(in the rows, 128 means zero)
Group and class of each row
[114  77 126 123 126 128 131 111 113 129 151 129  93 105 104 130] : L.K
[117  36 124 119 126 106 123 112 122 125 171 143 131 123 128 121] : S.F
[141 125 102 119 122 127 129 121 131 106 149 140 164 113 136 160] : S.F
[ 76   4 120 145 145 154  94 112  87 112 245 136 122 106 105 139] : S.U
[126  78 146 113 132 106 163 117 108 140 173 129  84 122  98 121] : V.T
[139 147 124 119 128 121 121 119 103 139 139 115 129 137 120 157] : V.T
[115 117 108 136 116 119 122 127 121 124 162 136 120 127 112 142] : V.T
[ 84  28 126 109 110  98  87 109 117 145 227 131 109  88  97  96] : H.W
[ 81 139 113 129 118 157  98 117 116 116 179 133 147 119 106 166] : V.J
[123 146 124 123 129 132 145 143 124 133 111 134 129 148 113 137] : V.T
[102  65 112  96 143 113 166 116 133 137 110 139 127 137 122 114] : L.K
[ 59  62  76 122 137 153 135 103 116  85 191 145 164  98 117 181] : S.F
[119  80  97 117 129 122 143 114 133 109 146 152 160 129 127 133] : S.F
[150 132 139 122 112  97 177 117 125 147 143 145  93 139 114 123] : V.T
[110  88 120 114 139 148 153 114 123 135 127 132 100 106 111 141] : L.P
[118  85  93 117 130 122 120 104 130 113 162 150 168 118 128 167] : S.F
[110  99 111 111 119 130  85 104 124 128 187 136 148 111 112 134] : H.W
[143 126 115 123 155 128 168 123 140 134  94 108  95 135 117 115] : L.K
[105  54 163 112 124  86 153 116 108 160 220 144  82 135  94  78] : V.J
[110 128 125 127 126 148 113 115 121 115 153 130 104 138 104 156] : V.T
[119 168  91 123 116 159  95 124 138  93 117 123 171 108 136 169] : H.W
[100 117  97 111 123 129 118 106 129  93 153 152 205 126 142 194] : S.F
[ 91  63 108 125 139 144 139 110 115 123 139 128 120 131 118 163] : L.P
[105  67 117 136 138 143 105 120 122 100 149 131 159 123 120 153] : S.U
[120  68  99 124 135 121 146 112 129 117 146 141 182 109 129 181] : S.F
[107  55 112 127 123 121 107 125 125 117 182 148 150 130 120 128] : S.F
[125 166 118 109 119 140 144 120 128 127 103 149 147 149 118 156] : V.J
[ 82  61 107 107 118 122  94 115 131 103 229 136 145  91 117 145] : H.R
[130 175  91 106 114 123 113 122 148 110 129 134 181 136 138 153] : H.R
[124 160 109 134 117 130 138 131 117 122 123 126 134 139 122 151] : V.J
[120 132 117 110 123 100 143 113 119 131 171 141 135 135 108 162] : V.J
[111 131 105 123 119 133 107 123 135 111 166 131 185  90 121 161] : H.R
[114  82  94  96 143  89 140 101 126 100 189 154 185 117 116 178] : S.U

Group and class of each row
[122 131 146 132 147 137 127 123 146 105 114 141 139 126 127 155] : <41>.A
[135 130 123 125 128 129 137 122 155 111 125 146 130 130 133 146] : <41>.A
[114 134 131 126 125 125 100 127 128 102 120 117 133 120 132 133] : <41>.A
[145 128  91 118 125 129 140 134 148 130 127 141 124 126 128 135] : <33>.B
[153 133  78 122 116 134 135 146 151 116 123 152 127 129 143 118] : <33>.B
[151 129 125 114 127 143 138 127 143  98 137 110 121 119 133 127] : <33>.D
[138 134 111 114 127 133 138 126 149 114 129 155 122 125 140 142] : <33>.D
[139 132 105 121 131 135 144 128 149 104 130 151 134 123 123 152] : <33>.D
[133 130 105 110 116 131 127 136 143 109 114 145 136 116 138 138] : <33>.B
[154 125 125 116 121 146 130 132 163 131 132 148 128 128 130 123] : <33>.B
[137 130 137 131 122 125 145 128 127 122 131 134 124 124 125 134] : <33>.B
[136 136 103 129 108 132 124 150 148  88 126 165 140 124 131 125] : <41>.X
[147 124 164 142 124 113 132 127 138 116 137 114 118 124 108 113] : <41>.A
[156 129 120 132 119 142 137 135 156 104 131 158 137 124 143 126] : <33>.B
[137 129 121 109 124 127 127 118 144  99 147 142 139 131 137 134] : <41>.A
[134 131 127 113 129 134 133 130 146 128 117 143 126 130 143 132] : <33>.D
[143 129 117 121 109 129 126 147 149  80 126 155 144 115 134 120] : <41>.X
[133 131 118 111 124 138 130 116 133 127 117 118 124 131 136 140] : <41>.A
[134 130 122 147 134 131 123 129 152 101 126 152 146 121 131 155] : <41>.A
